The symbols move the objects like this.
at | φ ζ κ τ ε ξ
Z447 | Z898 Z899 Z813 Z172 Z281 -
Z281 | Z579 Z88 Z519 Z900 Z447 -
Z661 | Z516 Z699 Z758 Z605 Z138 Z552
Z91 | - Z115 Z516 Z822 Z569 Z699
Z88 | Z644 Z519 Z281 Z67 Z899 -
Z500 | Z74 Z174 Z820 Z799 Z740 Z763
Z820 | Z167 Z500 Z174 Z898 Z173 Z172
Z569 | - Z697 Z881 Z305 Z91 Z341
Z813 | Z742 Z447 Z899 Z915 Z519 -
Z552 | Z661 Z579 Z644 Z882 Z742 Z519
Z174 | Z450 Z820 Z500 Z742 Z882 Z915
Z341 | Z569 Z835 Z138 Z167 Z699 Z898
Z799 | Z835 Z742 Z898 Z500 Z644 Z899
Z740 | Z432 Z882 Z173 Z644 Z500 Z67
Z519 | Z552 Z281 Z88 Z386 Z813 -
Z644 | Z758 Z552 Z579 Z740 Z799 Z88
Z234 | - Z656 Z305 Z697 Z878 Z74
Z882 | Z605 Z173 Z740 Z552 Z174 Z386
Z605 | Z872 Z353 Z432 Z661 Z450 Z882
Z758 | Z115 Z661 Z699 Z432 Z835 Z644
Z742 | Z138 Z898 Z799 Z174 Z552 Z813
Z900 | Z173 Z67 Z386 Z281 Z172 -
Z899 | Z799 Z813 Z447 Z763 Z88 -
Z763 | Z500 Z915 Z172 Z899 Z67 -
Z138 | Z881 Z341 Z835 Z450 Z661 Z742
Z822 | - Z878 Z872 Z91 Z305 Z353
Z173 | Z353 Z740 Z882 Z579 Z820 Z900
Z881 | - Z569 Z697 Z656 Z516 Z138
Z898 | Z341 Z799 Z742 Z820 Z579 Z447
Z450 | Z656 Z167 Z74 Z138 Z605 Z174
Z878 | - Z872 Z822 Z115 Z234 Z432
Z915 | Z174 Z172 Z763 Z813 Z386 -
Z579 | Z699 Z644 Z552 Z173 Z898 Z281
Z835 | Z697 Z138 Z341 Z74 Z758 Z799
Z516 | - Z91 Z115 Z872 Z881 Z661
Z167 | Z305 Z74 Z450 Z341 Z353 Z820
Z697 | - Z881 Z569 Z234 Z115 Z835
Z172 | Z820 Z763 Z915 Z447 Z900 -
Z74 | Z234 Z450 Z167 Z835 Z432 Z500
Z872 | - Z822 Z878 Z516 Z656 Z605
Z353 | Z822 Z432 Z605 Z699 Z167 Z173
Z305 | - Z234 Z656 Z569 Z822 Z167
Z699 | Z91 Z758 Z661 Z353 Z341 Z579
Z115 | - Z516 Z91 Z878 Z697 Z758
Z67 | Z740 Z386 Z900 Z88 Z763 -
Z432 | Z878 Z605 Z353 Z758 Z74 Z740
Z656 | - Z305 Z234 Z881 Z872 Z450
Z386 | Z882 Z900 Z67 Z519 Z915 -

The rows follow the links: the fewer symbols apart two objects are, the more alike their rows tend to be.

Each row is also shifted at random along 8 hidden directions that mean nothing.

Some objects, each with a row of numbers:
Z656 -> [-85,-125,34,29,-101,-57,19,-75,34,25,-36,123,-42,-44,61,3,-15,24,193,-39,-28,-55,68,49,77,-6,89,1,31,-18,-9,110,-29,58,107,113,28,10,-86,-35,46]
Z763 -> [-26,-47,23,137,139,9,-159,46,-64,-21,-24,-79,0,-19,-64,-121,82,122,-113,-141,-61,3,97,-183,57,80,115,-5,-88,44,-65,-132,-33,-15,-121,29,-124,-90,0,-27,45]
Z661 -> [134,-194,-28,3,8,-11,-3,-75,-78,71,19,124,-40,-154,-84,24,45,55,-37,-115,-48,-32,118,23,-119,-57,-18,43,38,-160,3,-111,-60,102,29,-60,177,-37,126,80,10]
Z450 -> [-25,-11,22,-20,50,37,-113,89,69,23,-7,-57,-46,-49,-144,5,40,-22,-99,-26,-71,-57,142,-187,-72,-6,94,78,-51,2,-90,4,-6,-11,-41,-15,-41,28,87,28,-37]
Z516 -> [-78,-15,-34,-143,-39,-18,64,116,-26,67,26,47,-42,-83,-186,17,35,-109,49,1,26,66,94,60,-141,13,-29,2,68,-28,-46,90,-21,-19,36,-51,26,86,32,156,-4]
Z138 -> [203,-79,19,82,-68,-8,-13,-40,28,-40,-60,40,39,89,60,2,77,-26,-12,24,-58,24,-38,-48,71,-36,16,38,-52,-17,10,64,4,26,87,-12,58,-24,25,-43,-65]
Z758 -> [-72,40,72,-20,15,37,4,63,-74,48,5,-73,37,128,-41,-7,44,3,-47,33,8,166,-1,16,-17,-24,-16,-7,5,61,-32,-25,23,-66,6,-56,14,21,-27,32,-38]
Z172 -> [-62,-6,-83,35,41,-23,-45,35,19,-58,29,-66,70,-229,4,-25,-58,-39,-145,-50,59,-113,-4,-156,2,2,-41,32,-27,-33,13,42,-2,73,-59,-42,-81,-6,81,45,69]
Z67 -> [210,58,37,52,147,38,-36,138,-42,4,3,-62,-26,17,-29,-99,5,65,65,-92,92,40,16,15,96,142,55,24,20,81,-44,-50,-38,17,-104,30,-182,31,-110,-36,122]
Z519 -> [-152,-160,38,-9,-151,-110,78,-53,-95,78,-85,107,205,-38,135,127,31,31,73,-86,146,6,-106,61,106,132,-115,70,26,-33,30,63,43,-7,106,24,68,1,-68,-10,129]
Z234 -> [-196,93,67,-191,-156,33,69,-27,101,8,98,-10,-54,-22,-21,5,-103,-23,130,109,-24,-8,8,132,-20,21,-16,-70,84,30,-15,96,89,-9,14,131,-20,82,-17,10,47]
Z281 -> [176,142,-153,-10,-54,0,97,5,76,-21,-43,91,-10,66,-13,144,-99,21,127,51,0,-51,-121,193,-74,-22,-125,-64,15,-33,132,50,-33,-88,38,-98,50,-93,4,63,-138]
Z569 -> [139,32,-2,59,-12,19,13,-1,54,-96,47,-49,6,41,22,-147,24,-110,1,85,-36,82,-55,-39,66,-47,22,-66,-21,15,50,16,-24,5,-24,-39,-15,50,5,-4,-77]
Z353 -> [-51,132,-83,-2,164,98,12,147,53,5,81,-107,-246,-57,-19,-63,-119,-139,101,-8,56,40,58,71,-59,-87,67,19,26,68,-108,62,-75,47,-42,-126,-124,130,-98,49,-85]
Z882 -> [-136,10,-16,-53,130,33,-61,60,10,134,-18,-77,-16,71,-142,3,78,60,-103,-36,-14,-3,92,-57,-126,87,10,99,20,117,-139,-125,8,-110,-123,24,-12,23,57,-31,-43]
Z820 -> [-379,-65,-62,12,11,-57,-14,-83,27,0,22,2,38,-62,112,82,-26,-6,-74,6,6,-135,20,-46,-27,-131,-15,59,-93,-75,38,-7,-17,93,33,-51,24,-75,30,-26,-31]
Z813 -> [-17,-23,5,13,-74,-30,-34,78,19,-18,-4,-29,-33,-120,28,-66,28,15,17,-7,20,24,-67,-24,-32,36,-49,59,-12,22,-21,14,62,69,4,9,-35,-10,-5,92,45]
Z173 -> [-8,55,-32,79,200,36,-25,72,-50,18,33,-125,-59,-58,22,-71,-37,-60,-57,-76,7,34,47,-68,2,13,59,9,-14,35,-104,-12,-69,54,-91,-110,-112,79,-37,-17,11]
Z91 -> [-60,52,12,-228,25,-6,56,91,-14,79,94,25,-11,-46,-267,-108,52,-92,106,67,35,118,36,87,-148,153,-16,-50,114,28,37,-71,57,-22,-130,55,-31,148,71,89,155]
Z881 -> [-189,-69,99,-130,-158,-84,16,23,11,36,30,-54,68,-140,-73,-132,112,-123,13,26,27,107,-32,-55,-9,108,2,24,25,23,-12,51,84,57,23,101,23,134,38,48,114]

From each start, follow one symbol. Which object do you reach?
Answers are names.
new walk
[3,45,57,-21,-41,25,-34,-14,37,-84,-18,27,-66,200,-32,-1,108,60,58,70,-85,49,25,30,-26,-52,50,-42,-61,16,45,-72,-7,-50,15,72,37,-70,14,-43,-3]
ξ -> Z799
new walk
[37,83,-56,-40,20,67,-54,-11,124,-15,94,-100,-123,-199,-49,-133,-49,32,-95,43,-51,-93,-15,-92,-79,-35,-63,65,-12,84,-51,-126,70,-23,-112,5,-36,-54,120,52,-59]
κ -> Z763
new walk
[-118,-64,40,59,182,38,-136,92,-125,46,-29,48,-42,6,-157,42,27,80,-39,-208,-11,-20,266,-14,-27,-18,122,19,-36,-84,-100,-7,-118,13,21,-34,-17,-1,-54,55,29]
ξ -> Z740
new walk
[-44,70,14,-16,83,86,-84,43,76,-64,30,-20,-234,15,-78,-15,-38,63,123,22,-83,-65,161,16,-95,-112,123,-1,-58,-38,-68,-42,-43,23,21,16,-36,-43,-41,29,-44]
φ -> Z234
new walk
[-108,82,-83,90,36,24,36,-2,72,58,-39,-77,-28,37,114,73,-100,50,-49,-63,16,-25,-62,13,54,-103,-100,70,-57,127,-104,67,27,-122,57,-133,20,-34,-46,55,-227]
ε -> Z915
new walk
[85,117,-30,-179,-38,113,66,-74,80,85,140,-135,-33,-122,30,-67,-141,-72,-128,114,-15,-15,5,-8,-113,-61,-123,25,106,122,-96,-37,96,-96,-102,-5,70,129,99,6,-64]
ε -> Z450
new walk
[-71,119,39,-24,-3,38,-65,18,44,-66,48,-95,-104,39,-4,-59,45,29,-134,93,-98,64,-37,-43,-63,-112,-55,4,-63,48,-15,-132,66,-28,-63,-24,31,-78,73,33,-63]
ξ -> Z899
new walk
[-207,20,11,-145,-15,-43,78,-52,6,74,67,-26,22,-101,77,-28,-82,-16,75,-11,137,-1,-150,67,-28,157,-124,13,86,97,-20,-47,99,-9,-98,67,-54,75,-28,-61,152]
ζ -> Z67
new walk
[-245,-7,-59,-119,-71,-73,124,-87,-60,112,-27,67,182,126,-26,198,-21,-86,-52,53,10,36,-60,106,-73,-10,-118,-12,48,-76,139,62,50,-62,70,-76,162,19,78,47,-40]
ξ -> Z579
new walk
[-279,27,124,-248,-102,5,75,95,-38,122,51,-14,0,13,-132,-59,-5,-42,177,84,95,195,-8,177,-98,134,-66,-43,121,46,-20,20,112,-35,5,130,-34,159,-62,79,174]
ε -> Z697
new walk
[133,59,102,-30,32,24,2,-12,-129,7,46,-104,110,114,-16,-99,84,46,-138,56,3,142,-55,-53,-1,82,-80,-33,0,89,18,-163,108,-47,-142,65,8,12,58,-98,56]
φ -> Z758
new walk
[30,-3,94,17,-40,-42,-55,-37,2,-60,-3,50,-95,-29,24,-53,35,116,135,-1,64,-18,-35,97,-15,33,1,-8,-50,-43,59,-137,13,18,24,78,-12,-161,-58,21,126]
ζ -> Z813
new walk
[71,56,-40,49,71,7,30,70,-21,-5,-12,13,-151,53,62,-18,-36,-45,119,15,50,92,-93,78,10,-12,22,17,-37,22,19,6,-55,82,29,-151,-40,-10,-83,27,-43]
ξ -> Z281
new walk
[-115,70,31,-141,17,29,-97,-183,61,-23,114,-105,-100,-77,-32,-44,-38,85,-123,35,-116,-122,69,-20,-156,-92,-70,-34,-18,-44,1,-229,87,-42,-113,135,91,-116,167,-50,13]
κ -> Z820
new walk
[108,116,41,-19,-18,100,54,22,18,16,36,-59,-19,101,37,-42,-75,-54,26,61,24,97,-33,61,107,-1,27,-73,70,144,-36,97,14,-66,-7,51,-69,120,-119,-58,-17]
ζ -> Z872
new walk
[7,-11,28,79,-64,-45,13,-23,42,-64,16,18,26,-21,74,-41,53,0,18,9,31,5,-162,-34,60,74,-30,6,-58,14,80,-38,47,38,4,7,-70,-40,-13,-46,52]
τ -> Z172
new walk
[191,107,-60,37,52,24,61,-23,29,-9,14,-46,73,178,6,-37,-11,-89,-44,89,-50,27,-36,-35,71,37,76,-64,62,130,1,56,-61,-147,-110,10,-48,87,-34,-84,-98]
κ -> Z872
